Below is a small trained network, with its code and all its weights. Each question gives an input and a target symbol and asks what happens when units are switched off, that is, made to give their printed mean instead of their output.

import numpy as np


def w(rows, s, z=0):
    codes = np.array(rows[::2]) - 128.0
    scale = np.full(codes.shape[1], s)
    scale[-1] = z or s
    return codes * scale


def f(y):
    return np.maximum(y, 0)


def softmax(a):
    e = np.exp(a - a.max(-1, keepdims=True))
    return e / e.sum(-1, keepdims=True)


def log_softmax(a):
    a = a - a.max(-1, keepdims=True)
    return a - np.log(np.exp(a).sum(-1, keepdims=True))


def net(x, mask):
    ids = ['Λαγθτφψ'.index(c) for c in x.split()]
    T = len(ids)
    res = E[ids] + P[:T]
    r = res
    for j in range(2):
        rows = slice(3 * j, 3 * j + 3)
        q, k, v = (r @ M[0][rows].T for M in (Q, K, V))
        z = softmax(np.where(np.tri(T) > 0, q @ k.T / 3**0.5, -1e9)) @ v
        o = O[0][rows]
        res = res + np.where(mask[j], z, o[:, -1]) @ o[:, :-1]
    y = f(res @ A[0][:, :-1].T + A[0][:, -1])
    res = res + np.where(mask[2:14], y, B[0][:, -1]) @ B[0][:, :-1]
    return log_softmax(res[-1] @ U[:, :-1].T + U[:, -1])


Q, K, V, O, A, B = {}, {}, {}, {}, {}, {}
E = w([
[2,165,60,105],'Λ',
[233,56,61,75],'α',
[129,53,204,118],'γ',
[239,144,158,227],'θ',
[183,196,49,213],'τ',
[43,198,142,42],'φ',
[144,77,135,158],'ψ',
],0.0073)
P = w([
[94,172,95,149],'0',
[46,58,3,205],'1',
[117,177,123,92],'2',
[29,50,78,192],'3',
[136,174,105,66],'4',
[45,23,152,188],'5',
[158,179,80,56],'6',
[8,30,172,164],'7',
[225,157,102,89],'8',
[56,23,221,207],'9',
],0.0056)
Q[0] = w([
[157,49,74,236],'h0',
[56,61,165,244],'h0',
[140,107,111,247],'h0',
[83,176,152,253],'h1',
[182,22,226,224],'h1',
[160,219,31,97],'h1',
],0.005)
K[0] = w([
[92,131,163,255],'h0',
[87,126,154,190],'h0',
[110,206,170,166],'h0',
[119,152,155,79],'h1',
[80,192,173,110],'h1',
[165,78,111,140],'h1',
],0.0082)
V[0] = w([
[111,218,251,159],'h0',
[197,30,49,95],'h0',
[57,88,171,207],'h0',
[64,88,149,144],'h1',
[85,212,122,255],'h1',
[165,135,48,81],'h1',
],0.0072)
O[0] = w([
[118,254,226,200,6],'h0',
[222,29,61,57,92],'h0',
[60,62,206,208,203],'h0',
[64,89,152,158,213],'h1',
[123,213,100,241,237],'h1',
[176,77,33,76,173],'h1',
],0.0057,0.0011)
A[0] = w([
[38,95,46,204,205],'n0',
[215,217,152,168,107],'n1',
[36,53,202,218,180],'n2',
[112,74,2,124,244],'n3',
[155,162,169,41,182],'n4',
[116,174,191,42,152],'n5',
[148,48,108,62,255],'n6',
[162,196,122,180,71],'n7',
[25,187,252,108,163],'n8',
[86,169,110,29,137],'n9',
[79,91,207,188,240],'n10',
[61,91,42,195,215],'n11',
],0.0057,0.0041)
B[0] = w([
[75,15,175,177,245],'n0',
[232,186,135,169,148],'n1',
[99,71,237,4,240],'n2',
[183,8,58,159,255],'n3',
[181,203,123,31,169],'n4',
[166,233,133,58,166],'n5',
[180,27,106,30,240],'n6',
[185,118,99,225,139],'n7',
[65,223,208,2,213],'n8',
[194,197,28,77,177],'n9',
[93,58,203,159,243],'n10',
[67,35,126,200,243],'n11',
],0.0054,0.0052)
U = w([
[63,76,114,124,10],'Λ',
[207,189,175,193,153],'α',
[120,116,196,55,25],'γ',
[96,59,96,167,224],'θ',
[229,143,59,62,251],'τ',
[99,254,107,83,150],'φ',
[123,167,47,199,149],'ψ',
],0.0085,0.0024)

Each question gives the input, a string of symbols that net reads in full, and the target symbol t.
The units are the heads (3 rows each of Q, K, V and O) and the neurons (one row each of A and B). Each row of codes is followed by its name. A weight is (code - 128) times the scale printed after its matrix; where a second scale follows, it is the last column's (O, A, B and U).
mask holds one flag per unit, heads first, then neurons. A switched-off unit (its flag False) gives its mean, the last column of its rows in O or B, instead of its output. The means were averaged over made-up inputs and are rounded, as every weight is.
A unit's drop is (log p(t) with every unit on - log p(t) with that unit switched off) / (log p(t) with every unit on - log p(t) with every unit switched off).
The circuit of an input: a set's keep is (log p(t) with only the set's units on - log p(t) with every unit switched off) / (log p(t) with every unit on - log p(t) with every unit switched off). Starting from the 12 units with the biggest drops (on a tie, the unit counted first), units are removed one at a time, each time the one whose removal leaves the highest keep (on an exact tie, the one counted first), for as long as the keep stays at least 0.8.
circuit, biggest first: the units of the circuit, biggest drop first
k most important neurons: the k neurons with the biggest drops, biggest first
which heads matter: for each layer, one digit per head in row order, 1 if its drop is at least 0.15 and else 0, layers parted by /
drop of u: that unit's drop, to one decimal
input γ γ θ φ γ φ α γ ψ θ, target γ: circuit, biggest first -> (n2 h1 n3)
input φ θ φ Λ θ φ ψ γ γ γ, target γ: circuit, biggest first -> (n2 n8 h0)
input γ φ φ θ θ φ τ, target ψ: 3 most important neurons -> (n2 n6 n8)
input γ φ τ, target ψ: 2 most important neurons -> (n2 n6)
input φ α γ γ ψ ψ α ψ γ, target τ: which heads matter -> 10
input γ φ φ Λ φ γ φ φ θ, target α: which heads matter -> 10
input φ φ τ φ γ φ φ ψ φ, target φ: which heads matter -> 10
input φ φ φ γ α θ Λ, target τ: 2 most important neurons -> (n9 n10)
input φ α γ, target τ: most important neuron -> (n0)
input α φ ψ, target τ: drop of n10 -> 0.2
input γ φ φ φ φ φ θ, target α: drop of n6 -> 0.1
input γ φ ψ γ α α φ, target τ: drop of n4 -> 0.0
input ψ φ α ψ α ψ φ ψ Λ, target τ: drop of h0 -> 0.4
